What each symbol does to the elements:
z687: vu>z188, sa>z377, zu>z850, te>z362
z376: vu>z472, sa>z941, zu>z482, te>z236
z781: vu>z806, sa>z216, zu>z554, te>z793
z299: vu>z941, sa>z412, zu>z924, te>z350
z941: vu>z924, sa>z329, zu>z831, te>z299
z504: vu>z974, sa>z540, zu>z899, te>z289
z924: vu>z831, sa>z112, zu>z832, te>z941
z706: vu>z927, sa>z239, zu>z297, te>z216
z525: vu>z528, sa>z236, zu>z566, te>z303
z603: vu>z762, sa>z289, zu>z197, te>z367
z249: vu>z729, sa>z415, zu>z140, te>z957
z806: vu>z554, sa>z706, zu>z377, te>z781
z275: vu>z55, sa>z624, zu>z415, te>z876
z94: vu>z202, sa>z617, zu>z100, te>z155
z566: vu>z150, sa>z472, zu>z509, te>z528
z587: vu>z813, sa>z970, zu>z370, te>z657
z200: vu>z236, sa>z350, zu>z376, te>z255
z688: vu>z25, sa>z362, zu>z661, te>z899
z974: vu>z899, sa>z527, zu>z688, te>z504
z657: vu>z587, sa>z141, zu>z813, te>z712
z96: vu>z303, sa>z255, zu>z525, te>z319
z915: vu>z159, sa>z858, zu>z916, te>z239
z309: vu>z681, sa>z319, zu>z292, te>z242
z554: vu>z377, sa>z927, zu>z302, te>z806
z831: vu>z832, sa>z715, zu>z290, te>z924
z155: vu>z94, sa>z969, zu>z202, te>z847
z630: vu>z958, sa>z612, zu>z604, te>z744
z957: vu>z249, sa>z55, zu>z729, te>z617
z509: vu>z255, sa>z856, zu>z200, te>z150
z659: vu>z786, sa>z214, zu>z242, te>z858
z290: vu>z270, sa>z155, zu>z412, te>z832
z38: vu>z697, sa>z885, zu>z141, te>z639
z150: vu>z509, sa>z482, zu>z255, te>z566
z968: vu>z319, sa>z150, zu>z96, te>z559
z762: vu>z197, sa>z504, zu>z615, te>z603
z635: vu>z758, sa>z604, zu>z815, te>z970
z369: vu>z612, sa>z458, zu>z833, te>z953
z752: vu>z143, sa>z603, zu>z260, te>z821
z540: vu>z527, sa>z793, zu>z244, te>z514
z362: vu>z687, sa>z554, zu>z188, te>z244
z612: vu>z833, sa>z175, zu>z821, te>z369
z131: vu>z633, sa>z639, zu>z712, te>z728
z289: vu>z504, sa>z514, zu>z974, te>z882
z319: vu>z96, sa>z509, zu>z303, te>z968
z813: vu>z370, sa>z635, zu>z639, te>z587
z197: vu>z615, sa>z974, zu>z342, te>z762
z916: vu>z61, sa>z786, zu>z82, te>z159
z617: vu>z957, sa>z275, zu>z249, te>z969
z832: vu>z290, sa>z847, zu>z270, te>z831
z729: vu>z140, sa>z262, zu>z499, te>z249
z342: vu>z453, sa>z688, zu>z882, te>z615
z875: vu>z310, sa>z82, zu>z239, te>z964
z833: vu>z821, sa>z871, zu>z752, te>z612
z82: vu>z700, sa>z309, zu>z90, te>z61
z90: vu>z858, sa>z292, zu>z659, te>z700
z969: vu>z617, sa>z876, zu>z957, te>z360
z244: vu>z362, sa>z806, zu>z687, te>z527
z472: vu>z482, sa>z924, zu>z856, te>z376
z297: vu>z535, sa>z159, zu>z964, te>z927
z821: vu>z752, sa>z367, zu>z143, te>z833
z239: vu>z915, sa>z90, zu>z159, te>z310
z885: vu>z744, sa>z953, zu>z630, te>z815
z412: vu>z329, sa>z202, zu>z112, te>z270
z964: vu>z875, sa>z61, zu>z310, te>z535
z899: vu>z688, sa>z244, zu>z25, te>z974
z140: vu>z499, sa>z399, zu>z876, te>z729
z856: vu>z491, sa>z832, zu>z350, te>z482
z214: vu>z559, sa>z528, zu>z968, te>z597
z661: vu>z514, sa>z188, zu>z540, te>z25
z100: vu>z732, sa>z249, zu>z602, te>z202
z260: vu>z458, sa>z197, zu>z175, te>z143
z175: vu>z871, sa>z342, zu>z367, te>z458
z793: vu>z781, sa>z812, zu>z806, te>z850
z527: vu>z244, sa>z781, zu>z362, te>z540
z236: vu>z376, sa>z299, zu>z472, te>z200
z537: vu>z232, sa>z657, zu>z624, te>z399
z499: vu>z876, sa>z537, zu>z275, te>z140
z112: vu>z715, sa>z732, zu>z847, te>z329
z202: vu>z100, sa>z957, zu>z732, te>z94
z255: vu>z200, sa>z491, zu>z236, te>z509
z370: vu>z639, sa>z758, zu>z38, te>z813
z514: vu>z540, sa>z850, zu>z527, te>z661
z858: vu>z659, sa>z597, zu>z786, te>z90
z786: vu>z242, sa>z559, zu>z309, te>z659
z360: vu>z969, sa>z499, zu>z617, te>z602
z882: vu>z289, sa>z661, zu>z504, te>z453
z744: vu>z630, sa>z369, zu>z958, te>z885
z350: vu>z299, sa>z270, zu>z941, te>z491
z732: vu>z602, sa>z729, zu>z360, te>z100
z639: vu>z38, sa>z815, zu>z697, te>z370
z616: vu>z433, sa>z752, zu>z953, te>z604
z604: vu>z616, sa>z821, zu>z433, te>z958
z262: vu>z399, sa>z633, zu>z537, te>z415
z482: vu>z856, sa>z831, zu>z491, te>z472
z302: vu>z73, sa>z535, zu>z812, te>z377
z25: vu>z661, sa>z687, zu>z514, te>z688
z399: vu>z537, sa>z712, zu>z232, te>z262
z970: vu>z635, sa>z958, zu>z758, te>z141
z377: vu>z302, sa>z297, zu>z73, te>z554
z927: vu>z297, sa>z915, zu>z535, te>z706
z715: vu>z847, sa>z602, zu>z155, te>z112
z310: vu>z239, sa>z700, zu>z915, te>z875
z491: vu>z350, sa>z290, zu>z299, te>z856
z728: vu>z131, sa>z370, zu>z633, te>z624
z850: vu>z793, sa>z73, zu>z781, te>z188
z73: vu>z812, sa>z964, zu>z216, te>z302
z433: vu>z953, sa>z143, zu>z369, te>z616
z559: vu>z968, sa>z566, zu>z319, te>z214
z303: vu>z525, sa>z200, zu>z528, te>z96
z681: vu>z292, sa>z96, zu>z597, te>z309
z270: vu>z412, sa>z94, zu>z329, te>z290
z958: vu>z604, sa>z833, zu>z616, te>z630
z876: vu>z275, sa>z232, zu>z55, te>z499
z242: vu>z309, sa>z968, zu>z681, te>z786
z815: vu>z885, sa>z433, zu>z744, te>z758
z812: vu>z216, sa>z875, zu>z706, te>z73
z700: vu>z90, sa>z681, zu>z858, te>z82
z758: vu>z815, sa>z616, zu>z885, te>z635
z597: vu>z214, sa>z525, zu>z559, te>z292
z292: vu>z597, sa>z303, zu>z214, te>z681
z141: vu>z970, sa>z630, zu>z635, te>z697
z712: vu>z657, sa>z697, zu>z587, te>z633
z528: vu>z566, sa>z376, zu>z150, te>z525
z953: vu>z369, sa>z260, zu>z612, te>z433
z453: vu>z882, sa>z25, zu>z289, te>z342
z847: vu>z155, sa>z360, zu>z94, te>z715
z367: vu>z603, sa>z882, zu>z762, te>z871
z329: vu>z112, sa>z100, zu>z715, te>z412
z458: vu>z175, sa>z615, zu>z871, te>z260
z61: vu>z82, sa>z242, zu>z700, te>z916
z535: vu>z964, sa>z916, zu>z875, te>z297
z159: vu>z916, sa>z659, zu>z61, te>z915
z55: vu>z415, sa>z728, zu>z262, te>z275
z216: vu>z706, sa>z310, zu>z927, te>z812
z143: vu>z260, sa>z762, zu>z458, te>z752
z697: vu>z141, sa>z744, zu>z970, te>z38
z871: vu>z367, sa>z453, zu>z603, te>z175
z602: vu>z360, sa>z140, zu>z969, te>z732
z615: vu>z342, sa>z899, zu>z453, te>z197
z415: vu>z262, sa>z131, zu>z399, te>z55
z633: vu>z712, sa>z38, zu>z657, te>z131
z188: vu>z850, sa>z302, zu>z793, te>z687
z232: vu>z624, sa>z587, zu>z728, te>z537
z624: vu>z728, sa>z813, zu>z131, te>z232

The rows follow the links: the fewer symbols apart two elements are, the more alike their rows tend to be.

Each row is also shifted at random along 8 hidden directions that mean nothing.

Rows with their elements:
[-266 -274   92  -71 -196 -231  169   23 -104   45   -9 -110   56  101 -288  -32  201  -31   79   11    8   26  -14 -189  176 -151  219 -240  102 -130 -169  118  247 -141 -263 -205  -13 -261  295  217   68  290   79  -28  133 -186  169  -36   80   81  -91]: z688
[-137  183  106   12  148  171 -118  -16   97  108  -18  103  -98   47  231   81 -130 -169   14  219  -18  -40   45    2 -134   57 -173  167  -46   95   45   -8 -217 -642  152 -351   40  274 -202 -221  -27 -269   31  164 -127  177 -138   76   14  101  152]: z94
[ 169   26 -252  124  -36   66  -73  219 -244 -124   55 -199  103  -49  -41  193  281  -23  191 -259 -191   79  163   90   24   -7   33 -252  195 -105   21 -382  -39  496 -126 -249  -24 -267  146  170  273   52   38    0    7  142  141  200 -227 -131   39]: z61
[ 456  139   -7    5   63  146   15  -42  155  489 -421   58 -198   39  253    4 -281 -183   79  275   52   31  199  164   53  -80 -223  462  -51   86  -86 -198 -181 -226   78 -647   82  355 -198 -316 -101 -360  106  115 -127  119  -15  -20 -205  118   22]: z602
[-686  210  130    5   84  177 -208   74 -502   84  175  -59  -49  -68  114  132   -5   51   95    8 -158  -37 -130  -49  -34  178 -143 -142    8  137  179 -102 -247 -168  104 -223   72  105 -108 -151   63 -206 -156  142  -67  318  220  145  181  -68  107]: z329
[ 403  168  -58  191   12  196 -164  247  276  291 -313 -226  -95  215  168  220   87  -95  213  -39 -257 -274   62  113  -84   52  -50  495  212  218 -469 -334 -185  225   64 -294   37  -62  -17  -71 -182 -169  303  133 -178  395 -137  229 -173   -6  162]: z968
[ -89  -13  -98  216   -4   47  124  247  467 -127  113 -139   81  100  -77  170  389 -178  118 -161 -180   20  -97   -6 -177  -83   89 -290  215 -200 -150  166    5 -473 -148  169 -114 -238  167  223   52  173  394   48  -70 -168 -236  198  -75   31   27]: z310
[ 509  263  272  -27  229  200 -416   29 -143 -296  409  105   18  103  228  155  -21  -71  -51  150 -134 -283 -122 -206 -317  295 -103   39  -41  296  137   25 -257 -728  315   -6   37  134 -216 -131   -4 -188 -169  233 -125  473 -205  186  374   10  357]: z200
[-705   68  -30  115  -57  122  401  102  -40  703 -360 -126 -231  -92   46   55  -34 -126  210   62  -71  296  -54  194  198 -198 -197 -109   54 -171  -23   86 -165 -230 -180 -499   44  195    6 -207  -27 -236  231   85  -71 -336  349   27 -232   85 -208]: z617
[ 143 -102 -284 -316  168 -171 -442 -390   79 -704   88  477  199   20  175 -212 -378 -147 -375  299  434  -95  715  -17 -131   88   50  595 -272  222  413 -559  206  552  312 -107  -29  135 -230   -4  256    1 -519 -107  120  359 -489 -232   -8  -13  246]: z815
[ 873 -221  214 -216  -98 -235 -205 -240  -11  170 -184  145    5   31 -104 -251 -259  111  -92  240  279  -81  -11 -138  183  -76   86  241 -148   -8  -79  -19  219 -306  -29 -198   51  136   -6  -78 -137   64  -44 -127  113  287  -41 -297  125   76 -134]: z821
[-208  241  283  -23   79  180 -233   18 -418  244  135  -46 -114  -23  130   54 -127  164   31   50 -125 -182 -343  -74  -50  256 -147   61  -73  265  100   80 -251 -210  194  105  100  202 -169 -241 -174 -237 -142  127  -78  380  185   55  371  -83   72]: z715
[ 409 -221 -402   40  -72 -167   69  -16  413   17 -175   60  126 -139 -156 -147   44  -68  -26 -103  211  311  156  199   83 -241   93  -95    7 -378  240 -175  249  184 -220  184  -97  -80  101  152  157  180  237 -262  112  -91 -211 -194 -275  -66 -304]: z453
[-523   92  223   78   82  114 -278 -113  221 -364 -140  115   -8 -220  201  -76 -266  535 -140 -270   72  -42 -121  159  -60   31 -156   10  -99 -188 -615   67 -139   61  167  157   77  228 -251 -141 -214 -173   -4 -190 -127  172 -113  -26 -701  -17  -18]: z55
[-403   64  -31  -71  134   14 -307 -165  261  -49   16  240   31  -45  140 -140 -273   35 -177  135  195  -73  -33   44 -142   97  -69  328 -192   87  264  -68  -14 -186  221  356    2  255 -241 -150 -117 -112  -41  -88  -25  359 -360 -166  158  -46  -24]: z131
[ 406    1  -35   32  -60    5 -158  176 -318   81  177 -190   72   66 -122  137  255  -32  160  -70 -182  -90 -103 -104   -1   96   94 -168  137   78  158 -176   -1   47  -75  -37   -2 -237  149  121  114   97   39   68   33  316  111  133  301 -112   36]: z239
[  201   182   158   143   138   192    73   190   306    72   215   -35   -57   181   121   252   241  -389   122   176  -204   -38  -147  -131  -274    16   -71  -200   131     0    42   289  -219 -1312    21  -225   -45    49   -13   -44    30   -91   298   294  -160   -44  -223   251   233   161   196]: z303
[-448 -180  179 -140 -145 -197  303 -180  216  203 -305   31 -122  153 -105 -209 -202   94 -129  139  136 -158  -20  -73  174 -102  114  411  -82  156 -414  293  205  317  -28  164   28   25   58  -15 -337  119  -28  -61   48 -376   55 -212   55  143  -79]: z958
[ 615 -192  495 -163 -242 -226  122  -11  -80  474 -198 -219 -132  463 -237  -35   43  -25   93  300  -96 -512 -241 -421  190   26  258  482  107  439 -623  280  197 -218  -94 -196   78 -196  258   44 -429  217   86  163   56   65  170  -54  602  180   93]: z687
[ 579   22  147   -2  -24    5   23   92 -100  -96  195 -117   12  197  -63  114  178  -64   43   10 -182 -233 -107 -197  -81  123  106   -1   99  221 -135  132   -7  -54   27   96   -8 -197  117  102  -51  116  -28  150  -13   -7   29  141  324   24  179]: z915
[ 200  -87  -76   40  -60  -66 -391  156 -169 -108  268 -113  202  -31 -187   57  278   71  115 -175  -75  -23 -188  -94  -35   73  150 -332  119 -120  260 -214   95 -158 -111  220  -48 -260  143  200  157  205  125  -90   89  534  -79   34  233 -188  -82]: z302
[-596  -79 -520  157  -19  -47 -319  257  315  -11  173 -127  249   66 -154   95  384 -250  132 -155  -78    8   11   65 -160   37  198  -24  188  -87  538 -449  150  142 -109  467 -152 -361  168  292  198  253  351 -101   79  543 -430   48  301 -251  -97]: z554
[  52 -211 -108 -105 -201 -230  271   -7   88  399 -228 -141  -48  277 -224  -98   58 -172   24  156   20 -196   55 -109  178  -56  236  491   57  284  -43  -13  288  629 -112  187  -22 -241  230  126 -192  252   57    3  118 -163   51 -137  437   12  -67]: z899
[ -31  -62   81  -16  -86  -65  -21  163 -393  -13  337 -187   87   99 -212  128  334  -67  137  -47 -190  -68 -179 -240    6   89  166 -372  147   61  189   50   59 -188 -117   51  -27 -300  233  192  130  217  -17  109   80   97  180  130  470  -68   39]: z297
[-322 -292   13 -248  -79 -284  132 -169 -297  -70  223  156  108    9 -243 -130   60 -264  -61  285  225  220  185 -238  141 -146  164 -348  -74 -153  506   79  283 -561 -196 -373  -50  -73  183  134  330  238 -184   12  231 -217  100 -180  340  114  -68]: z260
[  56 -272   44 -150 -233 -246  -21   17 -275  284 -226 -169   15  230 -241  -17  103  -99  153  164    1 -165  198 -197  278 -101  237  244  142  141 -229 -298  268  299 -218 -597   35 -276  288  153   24  216    4   27  144  205  208  -55  183   48    0]: z661
[-319  -58  169 -159   53  -50  -96 -261 -265 -412   59  252   47 -236   68 -136 -255  239 -176   12  227  180  181   -5   81  -54  -95 -254 -181 -210  -67   24    9 -127   52 -333   54  205 -133  -77  153  -79 -335 -104   54 -113  125 -130 -402   73    4]: z712
[ -15 -219 -134  -29 -136 -188  406   25  137  -79  -62  -77   33  144 -201  -17  186 -172   -5   -9   -1   30  202  -66  101 -160  198  -11   85  -19 -140  114  240  395 -181   16  -67 -292  261  250   57  286   31   -7  101 -540   47  -13   -9   85    3]: z244
[ 103   43  -55  -11   84   65 -224 -151   49 -106 -214  209   -5 -253  195  -98 -308  153  -66   -7  206  228  222  226   39 -100 -205   -5 -126 -278  -50 -258  -91  -76   52 -438   49  308 -228 -190  112 -251  -56 -148  -30  178  -54 -105 -626   17  -82]: z262
[-324  143 -348  -56  181   98   34 -148  -89 -100  144  253   21 -220  173  -85 -210 -138 -162   68  174  258  203  206  -97   74 -175   12 -217    8  773 -136  -86  331  174  281  -38  251 -236 -137  205 -177 -284  -41   23 -134  -75 -102   69 -113  -34]: z876
[ 866  183   -2  108  104  218   86   78 -185   23   16   -3  -74 -187  176  148   10  -53  101  -53 -103  253   76  136  -21  -48 -233 -357   23 -186   60  -26 -265 -333  -11 -487   24  182 -111 -143  194 -260  -12  105 -101 -139  190  166 -356   34   37]: z236
[ -28  215  111   79   46  159  289  145 -438  -84  427 -169  -57  -28  -39  148  222   90   20 -211 -297  -53 -385  -85 -107  238  -26 -375   29  210  200  418 -186  290   70  650   -9 -136   44   54  -51   21 -208  149  -46 -390  329  215  434 -117   99]: z559
[-125  114  133 -218  165   52 -115 -216 -522 -286  281  266   -9  -88  174  -11 -230 -109 -144  269  124   69  242 -114  -50  123 -153  -90 -201  141  412  -49 -138 -296  208 -458   60  260 -200 -176  253 -207 -513  148   20    7  131  -13  143   78  231]: z957
[-601  108 -248   -7  106  104 -222   -7  -45  241 -135   94  -17  -64  183   36 -138 -237   62  188   85  142  283  153  -16  -10 -151  219  -47   13  433 -473 -114  -63   57 -476   16  221 -162 -182  190 -247   -3   41  -33  388  -98  -25  -57  -40    5]: z729
[ 274   29 -142  -52  119   33 -153 -195  296  -23 -262  266  -30 -117  231 -130 -352  -56 -122  179  264  139  333  201  -16 -103 -168  327 -167  -98   67 -260  -33  -90  112 -341   25  350 -262 -212   39 -232  -25  -88  -40  142 -252 -160 -405   69  -21]: z232
[-207  188  504  -51  100  153  -20 -119 -459 -437  234   73  -87 -155  160   29 -170  430 -125 -129  -82  -73 -217 -105  -40  168 -179 -346 -134   48 -409  394 -246 -171  196  -55  119  186 -177 -159  -90 -185 -386   78 -101 -206  320  110 -237   70  186]: z155
[ 166   78 -155   39   70  130 -189  -62   72  127 -413  106  -67 -180  256   -1 -273   -9   68   54  124  217  402  292   94 -154 -239  193  -44 -208 -149 -502 -151   64   13 -855   71  307 -211 -234  143 -345   42  -54  -91  253  -19  -12 -731   48  -28]: z249
[-493  -71   -3   20  -48  -15   63 -101   77   94 -387   58  -68 -197   63 -113 -212  197    8  -75  155  233  148  216  205 -215 -120  -29  -45 -311 -339 -104   -3  127 -119 -455   55  190  -66 -108   -1 -132   61 -154   -5 -129  137 -111 -694   74 -182]: z633
[-297 -188 -181  -37  -90 -164  121 -121  301  153 -254   71   15  -52  -99 -200 -124   25  -71    5  213  120   68  122  133 -165   66  166  -70 -146   44  -20  210  285 -105  214  -33   21   41   33  -73  112  113 -203   83 -137 -104 -241 -124   -8 -240]: z433
[-190  192  404   -6   61  138 -190   99 -148 -311  188 -125  -63  352  142  238   95   21   26   61 -303 -576  -43 -301 -194  276   47  341  126  526 -627   69 -171   -6  254 -146   77 -151   -4    7 -213  -37 -167  302 -147  234  -25  303  251   92  497]: z319
[  65 -106  188  -12 -195 -114  259  116   29  184 -180 -285  -96  375 -174   73  179    7  104    2 -216 -410  -57 -202  109   22  226  394  196  369 -670  136  130  568  -74   26   30 -344  277  159 -303  208   69  128    0 -188  156   97  217   90  142]: z812
[-254 -143    8  -68  -36  -97 -201 -153   55  -21 -204  154   53 -185    5 -160 -202  155  -41   19  244  206  129   96  146 -174  -44  -83  -90 -326  -69 -181   91 -235  -92 -386   31  169  -69  -72   88  -49   37 -196   61  200  -35 -195 -433   29 -186]: z141
[-954  -98  144 -171    6 -106   50 -213   10 -198 -104  167  -31  100   58  -85 -205  -62 -135  238  159  -89  321 -111   52  -54   17  266  -92  119 -253   -3   89  -30   74 -448   46   87  -40  -46    4  -14 -228   59   28 -156  -23  -85 -137  171  162]: z587

From each start, follow one symbol. Which element do you reach?
Answer with the element's name.
start [  35  173  498  -14  -19  139  320  -29 -340  539  -73  -96 -283  -16   58    7 -160  166   50  114 -125  -52 -464  -89  118   64 -179  -86  -85  149 -222  568 -235 -459   46  -47  126  277  -93 -295 -337 -227  -51  185 -101 -309  476   17  237  115  -39]
sa -> z957
start [-249  119 -261   88  116  109  102  176  311 -196  128  -54   25  351  135  271  271 -575   60  173 -194 -199  395  -74 -278   63   63  338  184  315   71 -206  -64   46  104 -212  -92 -219   64  123  159   26   59  294 -100  -81 -330  278  209   89  403]
sa -> z319
start [ -88  195 -187  111  105  213  148   86   27 -117 -152  -33  -81    2  258  190   -1 -171   71  -32 -131   67  396  191  -63  -18 -174  141   75   60 -175 -253 -228  420   79 -526   22   56  -94  -77  155 -242  -66  158 -141 -213   39  227 -480   67  223]
vu -> z350
start [ 681  156  -90  128   10  147  190  187 -249  175  144 -168  -54  -77   -9  144  191  -29  128 -169 -221  117 -185   67  -18   63  -71 -297   82   -2  238   92 -150  151  -49  206   -7  -68   38    2   62  -43   24   90  -35 -179  240  153  132 -104  -37]
sa -> z96
start [ -14  -86   -2  196 -100  -48 -169  211  502  134   -2 -208   85   91 -175   23  276  142  102 -247 -131 -166 -446  -11  -89    7  176  -47  176 -129 -236  133  111 -247 -130  679  -69 -245  150  180 -243  234  512 -136  -24  309 -287   25  132 -110 -181]
vu -> z554
start [-1108    61   143     9    17    63  -214   -82  -202  -301   -74    34     3  -209   105   -39  -176   449   -62  -239    27     6   -15   112    60    54  -107   -98   -63  -108  -406   -87   -89   414    84   -65    90    99  -131   -80   -46  -122  -183  -129   -42   125   148    10  -524   -51    -4]
sa -> z131
start [-321  165   25  202    0  165  157  245  -94  -67  152 -249  -26   14    1  206  271  102  121 -303 -325  -71 -247   25  -96  112  -19 -248  160   60 -208  176 -167  305  -10  336   -1 -207   85   91  -66   13   77   93  -86 -199  178  270  -12  -82   85]
sa -> z525
start [ 564 -220  124 -123   28 -209  -28 -221  390 -625  182  270  163   21  -82 -160  -37   19 -267   68  258    4  124 -163 -103 -105  145 -140 -108 -204 -142  262  235 -519    4  155  -66  -35   23  167   54  244  -61 -132   83 -221 -348 -157 -121  143   34]
sa -> z688
start [-617  144   99  132  -13  181  132  238 -268  190  -14 -234 -105   91   57  282  230 -154  262  -13 -309   -6   18  -41   13   -1  -85 -196  212   38 -235  -41 -225 -238  -81 -645   44  -84   91  -25  108 -135   89  263 -112  -56  287  305 -102   68  177]
zu -> z236
start [1429  -49 -203   15  -10  -27  180   52  233   98 -137  -18   -4  172   11   69  105 -377   72  163  -11   27  315   17  -18 -124   51  207   90   36   21 -163   52  -16  -73 -366  -49  -85   89   56  117   35  117  108   -1 -150 -133   43  -21   97   85]
sa -> z61
start [ 350 -188  119   -6  -73 -141 -287   52  115 -214  131  -24  166   64 -156   16  193   40   41  -36   14  -76  -77 -183  -22  -49  173 -229  101 -186 -174  -30  159 -595 -127 -110  -37 -191  143  187   77  218  191  -64   62  331 -182    5   11   14  -14]
te -> z687
start [ 172 -256  316 -175 -119 -251 -182 -181  132 -124 -117   96   52  125 -133 -170 -134  167  -93  140  187 -197   -9 -219  106  -74  166  165  -49  -20 -466   94  239 -349  -42 -184   37  -27   70   56 -157  177    1  -96   83  185  -94 -186  -24  132   -7]
vu -> z175
start [  -1 -264 -251  -47 -112 -186 -138    3 -336 -469  109    3  263 -216 -208  -21  193   97   42 -243  103  303  350   35  166 -166  135 -551   82 -424  113 -422  230  394 -261 -421  -49 -285  220  290  503  234 -130 -203  190   51  143  -27 -465  -92 -107]
vu -> z540
start [-422  210  129   14   60  182 -279   39 -224  112 -171  -75 -112   76  228  113 -163  118   71   23 -141 -276   56   33  -13  176 -127  442   18  327 -327 -296 -226  398  210 -314  117  110 -152 -201 -161 -268 -126  123 -129  440   84  136  -85  -37  207]
te -> z329
start [ -24  244  219   91  131  231 -166   36 -277 -359  220    9  -19 -203  192  117  -42  315  -25 -232 -143    4 -178   43 -128  160 -200 -347  -24  -58 -186  118 -293 -100  160   33   62  130 -184 -114   22 -203 -178   43 -125   51  146  182 -294  -47  124]
te -> z299
start [ 261 -184  -92   36  -77 -121  -64   60  197 -393  -35  -31  154   38 -106   51  207   -3   48 -141    0   29  268  -23   15 -154  143 -175  148 -230 -348 -184  168   53 -163 -323  -50 -270  183  248  197  206  112  -76   46  -16 -130   70 -430   44   50]
te -> z793
start [-138 -211   73  -36 -203 -191 -292   -9   45  361 -255 -121   45   11 -219 -167  -54  324   64  -93   80 -155 -290  -12  205  -17  178  226   21  -31 -220 -134  226  267 -121  297   37 -101  115   44 -275  170  207 -239  100  533   -5 -218  121 -132 -290]
zu -> z603
